Below are the code and all the weights of a small trained network. Each question names an input and a target symbol and asks about switching units off, where a switched-off unit gives its printed mean instead of its output.

import numpy as np


def w(rows, s, z=0):
    codes = np.array(rows[::2]) - 128.0
    scale = np.full(codes.shape[1], s)
    scale[-1] = z or s
    return codes * scale


def f(y):
    return np.maximum(y, 0)


def softmax(a):
    e = np.exp(a - a.max(-1, keepdims=True))
    return e / e.sum(-1, keepdims=True)


def log_softmax(a):
    a = a - a.max(-1, keepdims=True)
    return a - np.log(np.exp(a).sum(-1, keepdims=True))


def net(x, mask):
    ids = ['βγδεθλξπ'.index(c) for c in x.split()]
    T = len(ids)
    res = E[ids] + P[:T]
    r = res
    for j in range(3):
        rows = slice(2 * j, 2 * j + 2)
        q, k, v = (r @ M[0][rows].T for M in (Q, K, V))
        z = softmax(np.where(np.tri(T) > 0, q @ k.T / 2**0.5, -1e9)) @ v
        o = O[0][rows]
        res = res + np.where(mask[j], z, o[:, -1]) @ o[:, :-1]
    y = f(res @ A[0][:, :-1].T + A[0][:, -1])
    res = res + np.where(mask[3:19], y, B[0][:, -1]) @ B[0][:, :-1]
    return log_softmax(res[-1] @ U[:, :-1].T + U[:, -1])


Q, K, V, O, A, B = {}, {}, {}, {}, {}, {}
E = w([
[69,113,129,179,1,89],'β',
[206,98,158,79,71,97],'γ',
[84,178,171,80,66,146],'δ',
[169,130,122,164,93,189],'ε',
[102,93,55,156,75,139],'θ',
[113,140,185,108,173,52],'λ',
[194,63,62,36,102,122],'ξ',
[104,143,86,61,126,165],'π',
],0.019)
P = w([
[116,118,192,145,222,134],'0',
[209,239,104,147,145,56],'1',
[158,187,109,124,142,55],'2',
[147,181,97,121,141,41],'3',
[80,37,212,166,151,204],'4',
[133,119,161,145,129,133],'5',
[124,111,153,153,120,133],'6',
[92,200,44,84,111,1],'7',
],0.011)
Q[0] = w([
[80,60,179,140,176,154],'h0',
[96,3,174,88,80,197],'h0',
[197,234,50,168,129,97],'h1',
[149,77,131,189,157,190],'h1',
[163,118,160,155,140,133],'h2',
[81,15,205,115,146,189],'h2',
],0.011)
K[0] = w([
[218,252,96,165,107,109],'h0',
[137,173,81,111,115,77],'h0',
[96,50,158,134,160,178],'h1',
[145,198,76,146,134,136],'h1',
[164,99,94,115,142,160],'h2',
[172,229,79,145,116,77],'h2',
],0.013)
V[0] = w([
[176,129,53,101,168,144],'h0',
[244,128,131,133,71,73],'h0',
[95,228,86,52,127,143],'h1',
[222,191,236,154,166,209],'h1',
[127,163,254,48,91,195],'h2',
[149,229,171,140,38,177],'h2',
],0.0079)
O[0] = w([
[5,137,49,72,63,142,20],'h0',
[213,254,3,177,211,6,235],'h0',
[66,89,208,67,178,124,65],'h1',
[29,30,88,180,165,148,117],'h1',
[53,46,139,104,234,80,253],'h2',
[115,74,105,68,50,21,219],'h2',
],0.0069,0.0026)
A[0] = w([
[175,203,192,140,154,158,75],'n0',
[158,111,54,44,62,245,42],'n1',
[187,138,46,75,167,114,196],'n2',
[238,15,95,57,119,198,11],'n3',
[150,2,112,195,133,128,215],'n4',
[112,199,169,127,73,244,114],'n5',
[127,204,179,119,94,102,123],'n6',
[10,122,103,122,120,72,134],'n7',
[138,71,67,189,191,30,65],'n8',
[145,47,53,164,95,205,223],'n9',
[77,192,119,200,140,62,141],'n10',
[32,140,78,175,132,228,183],'n11',
[184,80,150,96,51,150,255],'n12',
[159,99,121,13,192,133,188],'n13',
[80,147,136,152,194,151,82],'n14',
[67,171,179,82,175,100,177],'n15',
],0.0077,0.0057)
B[0] = w([
[90,98,192,75,142,133,163],'n0',
[90,60,103,214,17,90,166],'n1',
[124,72,147,155,159,187,253],'n2',
[56,60,197,198,146,153,171],'n3',
[198,211,179,144,143,126,227],'n4',
[88,132,160,163,174,123,164],'n5',
[100,97,91,147,139,169,200],'n6',
[140,168,109,163,162,169,228],'n7',
[149,88,160,159,90,126,221],'n8',
[63,153,92,120,221,46,198],'n9',
[107,62,142,88,117,210,222],'n10',
[146,254,113,117,115,114,175],'n11',
[118,201,130,120,174,83,254],'n12',
[168,167,53,143,85,188,229],'n13',
[166,141,107,124,102,137,142],'n14',
[125,112,105,129,141,40,199],'n15',
],0.0079)
U = w([
[75,158,204,253,23,146,32],'β',
[237,155,173,111,77,137,108],'γ',
[26,136,185,62,138,155,135],'δ',
[114,162,188,189,191,202,253],'ε',
[119,169,65,185,123,27,101],'θ',
[90,71,186,113,203,94,80],'λ',
[131,38,130,210,126,211,72],'ξ',
[125,161,93,86,134,253,125],'π',
],0.0065,0.0066)

Each question gives the input, a string of symbols that net reads in full, and the target symbol t.
The units are the heads (2 rows each of Q, K, V and O) and the neurons (one row each of A and B). Each row of codes is followed by its name. A weight is (code - 128) times the scale printed after its matrix; where a second scale follows, it is the last column's (O, A, B and U).
mask holds one flag per unit, heads first, then neurons. A switched-off unit (its flag False) gives its mean, the last column of its rows in O or B, instead of its output. The means were averaged over made-up inputs and are rounded, as every weight is.
A unit's drop is (log p(t) with every unit on - log p(t) with that unit switched off) / (log p(t) with every unit on - log p(t) with every unit switched off).
The circuit of an input: a set's keep is (log p(t) with only the set's units on - log p(t) with every unit switched off) / (log p(t) with every unit on - log p(t) with every unit switched off). Starting from the 12 units with the biggest drops (on a tie, the unit counted first), units are removed one at a time, each time the one whose removal leaves the highest keep (on an exact tie, the one counted first), for as long as the keep stays at least 0.8.
circuit, biggest first: the units of the circuit, biggest drop first
most important unit: the unit with the biggest drop
k most important neurons: the k neurons with the biggest drops, biggest first
heads that matter: for each layer, one digit per head in row order, 1 if its drop is at least 0.15 and else 0, layers parted by /
drop of u: that unit's drop, to one decimal
input ξ θ θ, target π: circuit, biggest first => h0; n10; h2
input ε β λ β θ, target θ: most important unit => h2
input β λ θ β γ δ ξ ε, target ξ: heads that matter => 100
input ε θ β ξ, target ξ: heads that matter => 000
input β π ξ π δ, target δ: circuit, biggest first => h1; h0
input ξ δ δ λ γ ε θ γ, target ξ: heads that matter => 111
input ξ π ξ π, target π: heads that matter => 100
input λ δ θ γ, target ε: circuit, biggest first => h2; h0
input ε γ ε, target θ: circuit, biggest first => n9; h1; n11
input γ π γ β, target ξ: heads that matter => 100
input θ θ γ ε θ β ξ, target θ: heads that matter => 101
input ε ε ε π β, target θ: heads that matter => 001
input λ ξ γ θ, target ε: heads that matter => 001
input ε ε β π π, target θ: circuit, biggest first => h2; h0
input π ε ξ δ, target δ: most important unit => h0
input δ θ γ γ, target λ: heads that matter => 111
input ξ π δ θ, target π: heads that matter => 101
input γ δ ξ, target ξ: 2 most important neurons => n2; n8
input γ π β β, target ξ: drop of n11 => 0.1
input θ δ ε, target β: drop of n1 => 0.9
input ε ε θ λ ξ θ, target θ: drop of n10 => 0.0
input θ ξ θ π π, target π: drop of h2 => -0.1
input λ β ξ, target ε: most important unit => h2
